Below is a small trained network, with its code and all its weights. Each question gives an input and a class and asks what happens when units are switched off, that is, made to give their printed mean instead of their output.

import numpy as np


def w(rows, s, z=0):
    codes = np.array(rows[::2]) - 128.0
    scale = np.full(codes.shape[1], s)
    scale[-1] = z or s
    return codes * scale


def f(y):
    return np.maximum(y, 0)


def log_softmax(a):
    a = a - a.max(-1, keepdims=True)
    return a - np.log(np.exp(a).sum(-1, keepdims=True))


def net(x, mask):
    res = np.array(x, float).reshape(1, 5) / 4 @ E
    y = f(res @ A[0][:, :-1].T + A[0][:, -1])
    res = res + np.where(mask, y, B[0][:, -1]) @ B[0][:, :-1]
    return log_softmax(res[-1] @ U[:, :-1].T + U[:, -1])


A, B = {}, {}
E = w([
[145,81,150,156,160,72,86,240],'x0',
[109,164,23,208,187,141,78,107],'x1',
[180,94,47,107,201,116,254,135],'x2',
[165,33,61,110,10,106,68,124],'x3',
[50,159,244,82,154,20,113,126],'x4',
],0.01)
A[0] = w([
[110,65,142,242,62,219,30,148,230],'n0',
[179,45,171,40,92,65,49,187,208],'n1',
[193,153,37,166,160,113,239,107,247],'n2',
[12,107,153,159,152,156,129,94,163],'n3',
[130,114,177,122,191,113,184,171,117],'n4',
[73,91,230,98,138,81,87,91,223],'n5',
[144,149,49,114,254,144,157,132,162],'n6',
[215,140,97,120,124,207,156,70,254],'n7',
[169,117,115,45,52,131,159,86,150],'n8',
[160,139,113,47,50,191,149,68,189],'n9',
[109,206,185,124,98,151,128,85,136],'n10',
[117,72,175,67,135,96,128,112,143],'n11',
[117,112,157,108,138,115,107,68,117],'n12',
[60,203,125,109,182,125,105,113,209],'n13',
[135,71,116,86,133,59,142,189,169],'n14',
[38,121,189,111,151,94,170,86,201],'n15',
[174,123,59,194,241,146,201,140,171],'n16',
[208,43,108,73,83,207,169,81,187],'n17',
],0.01,0.0041)
B[0] = w([
[206,92,54,113,64,115,114,48,238],'n0',
[150,135,73,65,173,90,124,148,252],'n1',
[56,66,139,180,153,156,149,195,241],'n2',
[130,169,122,163,30,131,132,94,182],'n3',
[123,139,115,134,112,127,129,169,181],'n4',
[149,225,160,127,132,12,129,171,247],'n5',
[109,109,102,159,122,175,254,199,208],'n6',
[51,43,164,148,148,185,118,34,226],'n7',
[57,77,151,120,164,84,121,141,208],'n8',
[83,113,167,129,112,96,88,43,222],'n9',
[119,191,151,123,94,119,207,28,198],'n10',
[132,110,182,86,145,91,126,194,186],'n11',
[110,143,133,141,128,102,136,147,158],'n12',
[153,196,193,212,39,173,159,139,205],'n13',
[123,64,107,102,207,115,175,191,194],'n14',
[138,176,110,164,141,96,84,169,215],'n15',
[73,64,86,200,167,187,188,209,228],'n16',
[35,38,131,114,103,107,82,64,243],'n17',
],0.0083,0.015)
U = w([
[166,168,147,54,131,56,122,184,151],'0',
[115,111,135,210,118,245,183,176,119],'1',
[76,97,185,94,94,152,102,89,105],'2',
[223,117,64,125,56,103,92,110,251],'3',
[193,163,171,128,75,255,115,75,46],'4',
[169,251,212,175,68,82,139,123,120],'5',
],0.01,0.0013)

Each question gives the input, the list of numbers given to net, and the class t.
The units are the neurons (one row each of A and B). Each row of codes is followed by its name. A weight is (code - 128) times the scale printed after its matrix; where a second scale follows, it is the last column's (A, B and U).
mask holds one flag per neuron, in row order. A switched-off neuron (its flag False) gives its mean, the last column of its row in B, instead of its output. The means were averaged over made-up inputs and are rounded, as every weight is.
A unit's drop is (log p(t) with every unit on - log p(t) with that unit switched off) / (log p(t) with every unit on - log p(t) with every unit switched off).
The circuit of an input: a set's keep is (log p(t) with only the set's units on - log p(t) with every unit switched off) / (log p(t) with every unit on - log p(t) with every unit switched off). Starting from the 12 units with the biggest drops (on a tie, the unit counted first), units are removed one at a time, each time the one whose removal leaves the highest keep (on an exact tie, the one counted first), for as long as the keep stays at least 0.8.
units of the circuit, in order: the units of the circuit, biggest drop first
top k neurons: the k neurons with the biggest drops, biggest first
drop when u is switched off: that unit's drop, to one decimal
input [-7,6,-6,-1,0], class 4: top 2 neurons -> n5; n0
input [-5,8,0,7,3], class 3: units of the circuit, in order -> n0
input [-4,0,4,-2,4], class 1: units of the circuit, in order -> n6; n9
input [-3,3,4,7,-5], class 2: top 3 neurons -> n17; n9; n7
input [7,3,2,2,2], class 0: top 2 neurons -> n7; n2
input [-8,0,-1,-2,-8], class 2: top 3 neurons -> n9; n17; n7
input [-7,1,-7,7,3], class 3: top 2 neurons -> n0; n13
input [-5,4,7,7,5], class 1: top 2 neurons -> n2; n6
input [7,7,0,6,3], class 3: drop when n0 is switched off -> 0.3
input [8,6,-1,6,3], class 3: drop when n0 is switched off -> 1.0
input [-4,-3,0,-2,-2], class 2: drop when n6 is switched off -> 0.0
